arr =
-0.015,-0.005,-0.058,-0.038,-0.021,-0.019,-0.024,0.002,-0.056,-0.022,-0.040,-0.029,-0.001,-0.036
-0.052,0.001,-0.138,-0.067,-0.071,-0.068,-0.082,0.051,-0.023,-0.011,-0.067,0.040,-0.009,0.027
-0.081,-0.097,0.023,-0.019,-0.068,-0.072,-0.062,-0.105,0.040,-0.053,-0.013,-0.023,-0.110,-0.005
-0.064,-0.051,-0.051,-0.043,-0.066,-0.067,-0.067,-0.036,0.000,-0.036,-0.040,-0.004,-0.061,-0.001
-0.016,-0.006,-0.059,-0.039,-0.022,-0.020,-0.025,0.001,-0.056,-0.022,-0.041,-0.029,-0.002,-0.036
-0.003,0.086,-0.235,-0.094,-0.044,-0.036,-0.065,0.162,-0.100,0.021,-0.101,0.055,0.087,0.017
-0.005,0.083,-0.233,-0.093,-0.045,-0.037,-0.066,0.159,-0.098,0.019,-0.100,0.054,0.083,0.017
-0.009,0.077,-0.227,-0.092,-0.048,-0.040,-0.068,0.151,-0.093,0.017,-0.098,0.053,0.077,0.017
-0.016,-0.006,-0.059,-0.039,-0.022,-0.020,-0.025,0.001,-0.056,-0.022,-0.041,-0.029,-0.002,-0.036
-0.007,0.081,-0.231,-0.093,-0.047,-0.039,-0.067,0.157,-0.095,0.019,-0.099,0.055,0.081,0.018
-0.015,-0.005,-0.059,-0.038,-0.021,-0.020,-0.024,0.002,-0.055,-0.022,-0.040,-0.028,-0.001,-0.036
-0.081,-0.105,0.040,-0.014,-0.065,-0.069,-0.057,-0.120,0.041,-0.057,-0.007,-0.033,-0.117,-0.012
Rows and columns are counted from 1.
(1, 1) -> -0.015
(7, 2) -> 0.083
(5, 7) -> -0.025
(5, 5) -> -0.022
(6, 1) -> -0.003
(12, 9) -> 0.041
(1, 6) -> -0.019
(11, 6) -> -0.020
(2, 7) -> -0.082
(4, 9) -> 0.000
(6, 6) -> -0.036
(11, 12) -> -0.028
(4, 4) -> -0.043
(11, 2) -> -0.005
(4, 2) -> -0.051
(11, 4) -> -0.038
(1, 2) -> -0.005
(10, 4) -> -0.093
(3, 8) -> -0.105
(1, 9) -> -0.056
(4, 12) -> -0.004
(10, 13) -> 0.081
(8, 11) -> -0.098
(7, 6) -> -0.037
(5, 9) -> -0.056
(9, 5) -> -0.022
(2, 6) -> -0.068
(7, 1) -> -0.005
(5, 10) -> -0.022
(5, 6) -> -0.020
(12, 14) -> -0.012
(6, 7) -> -0.065
(7, 3) -> -0.233

m = ((-1, 12, -9, -26, -6, -23, 0, 17, -2, 0, 5, -17, -8), (-21, -13, 7, -4, -4, -2, 11, 4, -25, 21, 12, 10, -20), (1, 1, -6, -26, 16, -37, -5, 34, -10, 12, 0, 5, 21), (-10, 6, 1, -41, -13, -3, -14, 0, -33, -15, -2, -6, 0), (4, -9, -14, -15, -3, 7, 1, -10, -10, -4, 9, -29, -22), (-41, -8, 2, -4, -18, -15, -29, -5, -21, 23, -14, -4, -43), (-9, -11, 7, 19, -13, 14, 6, -28, 15, 9, -2, -18, 1), (-8, 20, 7, -14, 2, 6, 19, -2, -23, 1, 6, -7, -25), (-1, -30, 3, -34, 6, -17, -9, -28, -30, 11, -3, -5, -5), (9, 9, -24, -4, -10, -12, -12, 35, 11, -21, -14, -5, 10), (-44, -9, 14, 9, -9, -18, 5, 14, 0, -13, 4, 35, -2), (-24, 8, 18, -6, 2, -17, -3, -13, -2, -29, -17, -14, -13), (-13, 3, 3, -27, 0, -18, -30, -7, -6, 10, 44, -22, -8), (2, 24, -19, 1, 2, -12, -5, 7, -6, -7, 1, -19, 22), (11, -22, -49, -3, -2, -17, 1, -7, -9, -10, -21, -6, 0))
Rows and columns are counted from 1.
(1, 1): -1
(7, 7): 6
(10, 2): 9
(13, 2): 3
(1, 6): -23
(15, 2): -22
(14, 12): -19
(6, 8): -5
(9, 6): -17
(8, 5): 2
(7, 2): -11
(15, 11): -21
(7, 9): 15
(15, 1): 11
(12, 7): -3
(14, 11): 1
(9, 8): -28
(7, 4): 19
(12, 12): -14
(8, 4): -14
(4, 11): -2
(8, 6): 6
(1, 3): -9
(3, 4): -26
(1, 2): 12
(3, 1): 1
(11, 3): 14
(12, 8): -13
(4, 2): 6
(11, 5): -9
(1, 8): 17
(8, 9): -23
(6, 3): 2
(4, 13): 0
(8, 1): -8
(14, 8): 7
(2, 4): -4
(12, 10): -29
(6, 12): -4
